Here is a tiny trained network, its code and every weight. The questions are about switching its units off for an input and a target symbol, where a switched-off unit gives its printed mean instead of its output.

import numpy as np


def w(rows, s, z=0):
    codes = np.array(rows[::2]) - 128.0
    scale = np.full(codes.shape[1], s)
    scale[-1] = z or s
    return codes * scale


def norm(h):
    return h / np.sqrt((h * h).mean(-1, keepdims=True) + 1e-5)


def f(y):
    return y / 2 * (1 + np.tanh(0.7978845608 * (y + 0.044715 * y**3)))


def softmax(a):
    e = np.exp(a - a.max(-1, keepdims=True))
    return e / e.sum(-1, keepdims=True)


def log_softmax(a):
    a = a - a.max(-1, keepdims=True)
    return a - np.log(np.exp(a).sum(-1, keepdims=True))


def net(x, mask):
    ids = ['ΞΠΩδεζθτψ'.index(c) for c in x.split()]
    T = len(ids)
    res = E[ids] + P[:T]
    u = 0
    for l in range(2):
        r = norm(res)
        for j in range(2):
            rows = slice(4 * j, 4 * j + 4)
            q, k, v = (r @ M[l][rows].T for M in (Q, K, V))
            z = softmax(np.where(np.tri(T) > 0, q @ k.T / 4**0.5, -1e9)) @ v
            o = O[l][rows]
            res = res + np.where(mask[u + j], z, o[:, -1]) @ o[:, :-1]
        u += 2
        y = f(norm(res) @ A[l][:, :-1].T + A[l][:, -1])
        res = res + np.where(mask[u : u + 4], y, B[l][:, -1]) @ B[l][:, :-1]
        u += 4
    return log_softmax(norm(res)[-1] @ U[:, :-1].T + U[:, -1])


Q, K, V, O, A, B = {}, {}, {}, {}, {}, {}
E = w([
[158,120,82],'Ξ',
[166,123,84],'Π',
[164,122,84],'Ω',
[78,142,139],'δ',
[136,122,174],'ε',
[251,105,154],'ζ',
[101,190,148],'θ',
[98,96,126],'τ',
[83,10,168],'ψ',
],0.021)
P = w([
[2,95,216],'0',
[156,132,93],'1',
[148,111,79],'2',
[157,87,91],'3',
[138,89,116],'4',
[126,80,116],'5',
[110,87,131],'6',
[111,80,139],'7',
[106,73,139],'8',
[105,76,158],'9',
],0.0042)
Q[0] = w([
[125,207,158],'L0H0',
[207,167,106],'L0H0',
[77,4,105],'L0H0',
[187,113,61],'L0H0',
[166,102,48],'L0H1',
[124,242,137],'L0H1',
[94,90,124],'L0H1',
[163,56,102],'L0H1',
],0.013)
K[0] = w([
[144,146,116],'L0H0',
[181,129,126],'L0H0',
[129,23,160],'L0H0',
[196,6,88],'L0H0',
[106,122,131],'L0H1',
[40,187,160],'L0H1',
[122,56,94],'L0H1',
[161,90,125],'L0H1',
],0.014)
V[0] = w([
[1,221,111],'L0H0',
[42,121,194],'L0H0',
[136,86,93],'L0H0',
[160,33,155],'L0H0',
[128,56,163],'L0H1',
[171,215,79],'L0H1',
[58,211,117],'L0H1',
[163,140,223],'L0H1',
],0.0096)
O[0] = w([
[182,164,150,3],'L0H0',
[133,103,199,85],'L0H0',
[2,183,98,175],'L0H0',
[24,219,182,215],'L0H0',
[93,163,81,163],'L0H1',
[114,126,215,128],'L0H1',
[180,131,167,9],'L0H1',
[70,150,80,104],'L0H1',
],0.0086,0.0051)
A[0] = w([
[250,160,254,217],'L0N0',
[210,17,152,6],'L0N1',
[9,55,127,105],'L0N2',
[213,198,213,152],'L0N3',
],0.0064,0.0023)
B[0] = w([
[175,147,43,199],'L0N0',
[88,113,74,128],'L0N1',
[162,96,251,252],'L0N2',
[181,87,72,150],'L0N3',
],0.011,0.0038)
Q[1] = w([
[80,106,151],'L1H0',
[88,83,184],'L1H0',
[112,61,161],'L1H0',
[167,80,213],'L1H0',
[6,152,113],'L1H1',
[139,79,150],'L1H1',
[84,157,54],'L1H1',
[71,115,172],'L1H1',
],0.014)
K[1] = w([
[67,126,148],'L1H0',
[112,244,88],'L1H0',
[109,252,152],'L1H0',
[43,93,142],'L1H0',
[238,35,176],'L1H1',
[101,130,169],'L1H1',
[207,179,110],'L1H1',
[142,58,96],'L1H1',
],0.013)
V[1] = w([
[35,140,100],'L1H0',
[107,155,155],'L1H0',
[82,173,130],'L1H0',
[146,36,145],'L1H0',
[109,244,152],'L1H1',
[141,182,142],'L1H1',
[80,203,55],'L1H1',
[194,85,120],'L1H1',
],0.011)
O[1] = w([
[177,18,109,251],'L1H0',
[185,170,154,110],'L1H0',
[165,70,145,155],'L1H0',
[103,192,31,131],'L1H0',
[173,220,107,55],'L1H1',
[169,148,215,71],'L1H1',
[114,192,124,160],'L1H1',
[167,3,131,97],'L1H1',
],0.0071,0.0034)
A[1] = w([
[157,222,131,2],'L1N0',
[85,247,197,118],'L1N1',
[145,255,129,9],'L1N2',
[143,179,170,53],'L1N3',
],0.0082,0.0071)
B[1] = w([
[209,11,109,58],'L1N0',
[192,155,43,75],'L1N1',
[181,43,62,74],'L1N2',
[93,35,188,3],'L1N3',
],0.012,0.0011)
U = w([
[132,133,112,76],'Ξ',
[150,8,38,63],'Π',
[158,89,79,41],'Ω',
[116,186,139,99],'δ',
[130,145,130,156],'ε',
[123,179,140,107],'ζ',
[207,130,140,189],'θ',
[17,192,71,254],'τ',
[65,89,40,166],'ψ',
],0.016,0.0056)

Each question gives the input, a string of symbols that net reads in full, and the target symbol t.
The units are the heads (4 rows each of Q, K, V and O) and the neurons (one row each of A and B). Each row of codes is followed by its name. A weight is (code - 128) times the scale printed after its matrix; where a second scale follows, it is the last column's (O, A, B and U).
mask holds one flag per unit, layer by layer, with each layer's heads first. A switched-off unit (its flag False) gives its mean, the last column of its rows in O or B, instead of its output. The means were averaged over made-up inputs and are rounded, as every weight is.
A unit's drop is (log p(t) with every unit on - log p(t) with that unit switched off) / (log p(t) with every unit on - log p(t) with every unit switched off).
The circuit of an input: a set's keep is (log p(t) with only the set's units on - log p(t) with every unit switched off) / (log p(t) with every unit on - log p(t) with every unit switched off). Starting from all 12 units, units are removed one at a time, each time the one whose removal leaves the highest keep (on an exact tie, the one counted first), for as long as the keep stays at least 0.8.
circuit, biggest first: the units of the circuit, biggest drop first
unit that matters most: the unit with the biggest drop
top k neurons: the k neurons with the biggest drops, biggest first
k most important neurons of layer l: the k neurons of layer l with the biggest drops, biggest first
heads that matter: for each layer, one digit per head in row order, 1 if its drop is at least 0.15 and else 0, layers parted by /
drop of u: that unit's drop, to one decimal
input ε ζ Ξ ζ ζ, target Π: heads that matter : 11 / 10
input ζ θ ζ, target ψ: heads that matter : 10 / 11
input Ξ τ ζ, target τ: circuit, biggest first : L0H0, L1H1
input ζ ψ ψ, target τ: circuit, biggest first : L0H0
input Ξ ψ ζ Ξ ψ Π ζ, target ψ: top 2 neurons : L0N2, L0N0
input ζ τ θ, target θ: heads that matter : 00 / 00
input Ξ ε Π, target τ: heads that matter : 00 / 01
input Π Π ε ε Π ζ ζ δ ζ, target Π: heads that matter : 11 / 00
input ε θ δ Ξ θ Ω, target τ: heads that matter : 10 / 10
input θ ψ ζ, target τ: circuit, biggest first : L1H0, L0H0
input ζ ζ δ Π, target τ: heads that matter : 00 / 10
input ε ε Ω, target τ: heads that matter : 00 / 01
input θ ζ θ Ξ, target τ: heads that matter : 10 / 10
input Ξ ψ ζ Ξ τ Ξ Ξ θ Ξ, target Π: unit that matters most : L1H1
input Ω ε ζ ζ Ξ, target τ: 2 most important neurons of layer 0 : L0N2, L0N3
input Ω ζ δ, target θ: drop of L1N1 : 0.0
input ψ δ ζ ε ζ Ω ζ θ, target θ: drop of L0H0 : 0.2
input ζ δ Ξ Ξ ψ Π Ξ Ξ, target Π: drop of L0H1 : 1.4
